Below is a small trained network, with its code and all its weights. Each question gives an input and a target symbol and asks what happens when units are switched off, that is, made to give their printed mean instead of their output.

import numpy as np


def w(rows, s, z=0):
    codes = np.array(rows[::2]) - 128.0
    scale = np.full(codes.shape[1], s)
    scale[-1] = z or s
    return codes * scale


def norm(h):
    return h / np.sqrt((h * h).mean(-1, keepdims=True) + 1e-5)


def f(y):
    return np.maximum(y, 0)


def softmax(a):
    e = np.exp(a - a.max(-1, keepdims=True))
    return e / e.sum(-1, keepdims=True)


def log_softmax(a):
    a = a - a.max(-1, keepdims=True)
    return a - np.log(np.exp(a).sum(-1, keepdims=True))


def net(x, mask):
    ids = ['αβγδζηλμπστφψ'.index(c) for c in x.split()]
    T = len(ids)
    res = E[ids] + P[:T]
    u = 0
    for l in range(2):
        r = norm(res)
        for j in range(2):
            rows = slice(3 * j, 3 * j + 3)
            q, k, v = (r @ M[l][rows].T for M in (Q, K, V))
            z = softmax(np.where(np.tri(T) > 0, q @ k.T / 3**0.5, -1e9)) @ v
            o = O[l][rows]
            res = res + np.where(mask[u + j], z, o[:, -1]) @ o[:, :-1]
        u += 2
        y = f(norm(res) @ A[l][:, :-1].T + A[l][:, -1])
        res = res + np.where(mask[u : u + 12], y, B[l][:, -1]) @ B[l][:, :-1]
        u += 12
    return log_softmax(norm(res)[-1] @ U[:, :-1].T + U[:, -1])


Q, K, V, O, A, B = {}, {}, {}, {}, {}, {}
E = w([
[225,107,129,117,163,149],'α',
[98,102,144,113,104,99],'β',
[153,88,148,143,113,199],'γ',
[205,107,83,88,145,93],'δ',
[123,115,163,69,125,90],'ζ',
[245,106,55,124,108,131],'η',
[179,109,183,124,178,174],'λ',
[156,114,191,142,165,221],'μ',
[205,98,143,139,145,188],'π',
[110,101,193,140,138,166],'σ',
[142,118,190,94,173,131],'τ',
[163,101,169,129,138,143],'φ',
[176,91,65,111,71,139],'ψ',
],0.011)
P = w([
[145,98,139,5,106,117],'0',
[95,101,63,205,176,90],'1',
[186,68,219,45,165,123],'2',
[90,164,105,51,133,180],'3',
[210,88,182,112,135,116],'4',
[92,146,82,195,156,127],'5',
[172,106,173,96,117,92],'6',
[85,207,91,80,120,190],'7',
[171,106,165,119,76,74],'8',
[78,186,81,192,151,142],'9',
[144,87,150,126,31,76],'10',
[98,206,81,115,126,202],'11',
],0.016)
Q[0] = w([
[158,87,192,102,143,69],'0.h0',
[168,133,148,146,126,87],'0.h0',
[168,111,193,78,46,105],'0.h0',
[67,177,26,212,190,199],'0.h1',
[144,140,100,78,64,242],'0.h1',
[103,254,77,94,110,166],'0.h1',
],0.0078)
K[0] = w([
[122,55,125,104,104,105],'0.h0',
[152,128,163,104,142,97],'0.h0',
[137,81,164,144,125,125],'0.h0',
[120,249,133,105,97,156],'0.h1',
[112,153,97,177,162,96],'0.h1',
[136,195,111,194,107,152],'0.h1',
],0.016)
V[0] = w([
[199,207,173,78,255,135],'0.h0',
[123,113,33,52,190,115],'0.h0',
[31,220,185,27,140,181],'0.h0',
[35,41,37,197,27,224],'0.h1',
[24,126,160,111,151,11],'0.h1',
[69,154,103,103,93,161],'0.h1',
],0.0057)
O[0] = w([
[37,85,26,113,36,126,250],'0.h0',
[31,197,164,110,104,150,193],'0.h0',
[133,177,140,85,103,99,171],'0.h0',
[193,96,122,66,254,96,29],'0.h1',
[191,229,166,182,51,121,72],'0.h1',
[114,210,129,94,221,135,90],'0.h1',
],0.0084,0.0028)
A[0] = w([
[238,8,191,125,92,97,156],'0.n0',
[71,146,121,139,214,178,167],'0.n1',
[217,104,59,136,108,135,127],'0.n2',
[164,173,102,129,124,157,147],'0.n3',
[78,189,106,73,163,133,145],'0.n4',
[88,110,105,246,188,68,129],'0.n5',
[86,163,172,140,127,112,198],'0.n6',
[179,125,217,184,132,27,73],'0.n7',
[80,157,110,105,125,2,254],'0.n8',
[142,168,101,191,176,134,146],'0.n9',
[112,58,178,117,115,71,150],'0.n10',
[134,163,54,137,144,203,175],'0.n11',
],0.0077,0.0037)
B[0] = w([
[214,17,202,112,97,146,254],'0.n0',
[223,112,151,169,67,209,205],'0.n1',
[100,45,208,107,157,143,164],'0.n2',
[225,176,52,152,131,67,151],'0.n3',
[228,74,49,173,92,165,207],'0.n4',
[160,132,199,172,147,101,172],'0.n5',
[170,151,64,161,110,184,164],'0.n6',
[127,3,55,229,111,163,148],'0.n7',
[155,57,126,216,133,134,187],'0.n8',
[97,159,148,145,114,80,159],'0.n9',
[157,71,145,162,42,254,194],'0.n10',
[40,98,142,183,70,45,194],'0.n11',
],0.0056,0.0076)
Q[1] = w([
[185,151,74,86,86,212],'1.h0',
[138,161,138,41,69,186],'1.h0',
[118,92,2,147,110,128],'1.h0',
[68,128,77,212,200,183],'1.h1',
[150,133,76,220,128,159],'1.h1',
[80,140,241,92,126,40],'1.h1',
],0.0072)
K[1] = w([
[135,163,63,181,132,239],'1.h0',
[103,111,154,200,158,67],'1.h0',
[111,157,85,170,181,155],'1.h0',
[107,158,65,62,122,151],'1.h1',
[83,181,115,125,209,213],'1.h1',
[150,65,254,66,92,143],'1.h1',
],0.0082)
V[1] = w([
[89,153,155,217,195,102],'1.h0',
[200,94,34,182,155,61],'1.h0',
[169,79,166,82,83,2],'1.h0',
[164,88,142,127,132,140],'1.h1',
[132,94,48,157,92,30],'1.h1',
[101,133,28,98,190,19],'1.h1',
],0.0086)
O[1] = w([
[131,126,102,243,124,91,63],'1.h0',
[83,100,172,145,119,194,142],'1.h0',
[153,159,101,105,89,254,110],'1.h0',
[202,189,133,163,99,156,169],'1.h1',
[176,177,206,197,145,235,151],'1.h1',
[102,132,203,101,97,170,2],'1.h1',
],0.0098,0.0075)
A[1] = w([
[119,134,150,107,175,100,93],'1.n0',
[105,49,142,141,115,125,101],'1.n1',
[112,122,179,86,83,157,106],'1.n2',
[176,107,134,27,98,102,139],'1.n3',
[169,248,162,113,137,194,136],'1.n4',
[67,167,86,164,97,141,77],'1.n5',
[109,171,163,30,44,114,253],'1.n6',
[76,100,139,179,150,131,235],'1.n7',
[89,167,141,133,73,189,134],'1.n8',
[165,81,185,27,82,106,126],'1.n9',
[186,120,109,140,136,81,119],'1.n10',
[165,130,144,49,226,158,93],'1.n11',
],0.013,0.0032)
B[1] = w([
[181,115,172,158,142,101,129],'1.n0',
[112,140,90,90,125,194,221],'1.n1',
[215,126,105,126,175,82,183],'1.n2',
[196,91,214,123,254,127,215],'1.n3',
[93,175,80,129,110,181,173],'1.n4',
[201,137,199,76,65,109,162],'1.n5',
[156,73,160,60,220,140,175],'1.n6',
[142,119,113,76,113,113,186],'1.n7',
[43,124,197,164,215,21,170],'1.n8',
[246,98,224,136,171,112,255],'1.n9',
[74,106,164,151,166,123,193],'1.n10',
[144,152,216,36,79,104,157],'1.n11',
],0.01,0.0086)
U = w([
[71,39,190,137,64,132,100],'α',
[195,224,74,177,171,190,96],'β',
[211,109,189,94,197,101,200],'γ',
[75,144,211,182,154,97,111],'δ',
[159,215,155,159,107,93,130],'ζ',
[54,93,174,166,200,218,3],'η',
[153,110,88,92,28,114,140],'λ',
[89,73,72,127,167,77,146],'μ',
[123,92,40,69,136,204,72],'π',
[153,135,110,223,238,30,53],'σ',
[158,175,138,129,78,2,178],'τ',
[211,88,144,207,106,150,42],'φ',
[137,186,159,61,97,200,84],'ψ',
],0.0088,0.0031)

Each question gives the input, a string of symbols that net reads in full, and the target symbol t.
The units are the heads (3 rows each of Q, K, V and O) and the neurons (one row each of A and B). Each row of codes is followed by its name. A weight is (code - 128) times the scale printed after its matrix; where a second scale follows, it is the last column's (O, A, B and U).
mask holds one flag per unit, layer by layer, with each layer's heads first. A switched-off unit (its flag False) gives its mean, the last column of its rows in O or B, instead of its output. The means were averaged over made-up inputs and are rounded, as every weight is.
A unit's drop is (log p(t) with every unit on - log p(t) with that unit switched off) / (log p(t) with every unit on - log p(t) with every unit switched off).
top k neurons: the k neurons with the biggest drops, biggest first
k most important neurons of layer l: the k neurons of layer l with the biggest drops, biggest first
which heads matter: for each layer, one digit per head in row order, 1 if its drop is at least 0.15 and else 0, layers parted by /
input π φ η β α β β μ α λ, target μ: which heads matter -> 01 / 11
input β π σ τ π α β ψ, target α: top 2 neurons -> (1.n8, 1.n5)
input β β η σ ψ α, target σ: which heads matter -> 11 / 01
input τ π β π η γ δ β α τ, target β: top neuron -> (0.n4)
input τ π β λ λ β, target λ: 2 most important neurons of layer 0 -> (0.n0, 0.n8)
input τ φ η φ β γ β π τ β, target π: 2 most important neurons of layer 1 -> (1.n9, 1.n3)
input λ α σ μ, target α: which heads matter -> 10 / 10
input τ λ ψ ζ τ π, target ζ: which heads matter -> 01 / 00
input ζ α γ π α γ σ φ γ φ β β, target φ: 4 most important neurons of layer 1 -> (1.n3, 1.n9, 1.n5, 1.n2)
input π γ τ β π β φ σ σ δ λ π, target δ: which heads matter -> 01 / 11
input α τ ζ β σ τ π σ σ β ψ ψ, target β: which heads matter -> 11 / 01
input α σ η σ β η, target σ: which heads matter -> 01 / 00
input σ τ α ψ, target τ: which heads matter -> 00 / 10
input π γ τ α λ μ ζ η γ μ π μ, target μ: 2 most important neurons of layer 1 -> (1.n9, 1.n3)
input η δ γ φ γ α η π, target α: 4 most important neurons of layer 1 -> (1.n8, 1.n5, 1.n9, 1.n3)
input τ η β μ, target η: 2 most important neurons of layer 1 -> (1.n8, 1.n9)
input π λ ζ λ, target λ: which heads matter -> 10 / 10
input τ π μ τ γ ψ π β, target ψ: top 2 neurons -> (1.n11, 1.n9)
input η λ β λ π λ, target λ: which heads matter -> 10 / 00
input δ β ψ β τ π π δ γ γ, target δ: top 4 neurons -> (0.n11, 1.n8, 0.n0, 0.n10)
input λ β α π, target β: which heads matter -> 01 / 10
input ψ γ μ α π β π δ σ η γ μ, target η: which heads matter -> 01 / 11
input π β β τ δ ψ π τ, target ψ: 2 most important neurons of layer 0 -> (0.n0, 0.n1)
